Below is a small trained network, with its code and all its weights. Each question gives an input and a class and asks what happens when units are switched off, that is, made to give their printed mean instead of their output.

import numpy as np


def w(rows, s, z=0):
    codes = np.array(rows[::2]) - 128.0
    scale = np.full(codes.shape[1], s)
    scale[-1] = z or s
    return codes * scale


def norm(h):
    return h / np.sqrt((h * h).mean(-1, keepdims=True) + 1e-5)


def f(y):
    return np.maximum(y, 0)


def log_softmax(a):
    a = a - a.max(-1, keepdims=True)
    return a - np.log(np.exp(a).sum(-1, keepdims=True))


def net(x, mask):
    res = np.array(x, float).reshape(1, 5) / 4 @ E
    u = 0
    for l in range(2):
        y = f(norm(res) @ A[l][:, :-1].T + A[l][:, -1])
        res = res + np.where(mask[u : u + 3], y, B[l][:, -1]) @ B[l][:, :-1]
        u += 3
    return log_softmax(norm(res)[-1] @ U[:, :-1].T + U[:, -1])


A, B = {}, {}
E = w([
[138,222,123,113,191,103,98,73,141,167],'x0',
[143,197,87,100,72,86,101,111,101,118],'x1',
[1,157,99,116,186,145,42,49,93,115],'x2',
[92,150,176,108,128,99,182,142,162,179],'x3',
[133,171,99,174,138,57,187,80,127,82],'x4',
],0.0098)
A[0] = w([
[102,124,99,166,135,94,145,78,141,127,10],'L0N1',
[157,141,1,139,168,88,213,159,141,96,143],'L0N2',
[113,111,98,133,191,127,155,104,103,90,5],'L0N3',
],0.007,0.0027)
B[0] = w([
[98,119,182,139,163,166,82,137,60,119,169],'L0N1',
[146,161,159,196,112,122,133,90,224,86,254],'L0N2',
[106,116,255,155,84,111,222,116,74,126,171],'L0N3',
],0.01,0.0036)
A[1] = w([
[116,28,71,153,115,217,63,240,141,124,7],'L1N1',
[90,107,143,193,71,199,146,167,105,119,55],'L1N2',
[61,238,58,188,17,102,1,122,24,167,68],'L1N3',
],0.0052,0.0018)
B[1] = w([
[47,9,135,86,126,98,158,158,108,212,249],'L1N1',
[79,117,132,84,162,193,142,84,76,122,196],'L1N2',
[149,151,103,55,149,137,68,98,103,121,254],'L1N3',
],0.013,0.004)
U = w([
[89,12,120,55,92,236,161,175,73,185,240],'0',
[70,128,174,168,199,191,187,44,104,49,115],'1',
[115,179,54,2,147,120,60,78,90,86,235],'2',
[182,190,121,227,104,59,136,38,203,75,42],'3',
[87,82,140,113,176,117,63,113,142,167,7],'4',
[201,99,156,138,59,108,215,161,197,125,240],'5',
[185,160,165,48,194,166,164,160,167,215,5],'6',
],0.0083,0.0031)

Each question gives the input, the list of numbers given to net, and the class t.
The units are the neurons (one row each of A and B). Each row of codes is followed by its name. A weight is (code - 128) times the scale printed after its matrix; where a second scale follows, it is the last column's (A, B and U).
mask holds one flag per neuron, layer by layer. A switched-off neuron (its flag False) gives its mean, the last column of its row in B, instead of its output. The means were averaged over made-up inputs and are rounded, as every weight is.
A unit's drop is (log p(t) with every unit on - log p(t) with that unit switched off) / (log p(t) with every unit on - log p(t) with every unit switched off).
The circuit of an input: a set's keep is (log p(t) with only the set's units on - log p(t) with every unit switched off) / (log p(t) with every unit on - log p(t) with every unit switched off). Starting from all 6 units, units are removed one at a time, each time the one whose removal leaves the highest keep (on an exact tie, the one counted first), for as long as the keep stays at least 0.8.
circuit, biggest first: the units of the circuit, biggest drop first
top k neurons: the k neurons with the biggest drops, biggest first
drop of u: that unit's drop, to one decimal
input [2,2,-2,-7,0], class 3: circuit, biggest first -> L0N2, L1N2
input [3,-4,1,6,6], class 3: top neuron -> L1N1
input [2,0,2,7,4], class 3: top 2 neurons -> L1N1, L1N2
input [8,-5,-6,-6,-2], class 5: top 3 neurons -> L1N3, L1N2, L0N1
input [5,-5,0,1,5], class 3: top 2 neurons -> L0N2, L1N1
input [4,-7,-3,-7,2], class 3: circuit, biggest first -> L1N1, L0N2
input [-1,3,-3,7,7], class 3: circuit, biggest first -> L0N2, L1N1
input [3,2,-7,-2,4], class 3: drop of L1N2 -> 0.0
input [-5,5,-2,0,5], class 3: drop of L0N2 -> 0.3
input [2,-7,-4,-2,7], class 3: drop of L1N3 -> -0.1
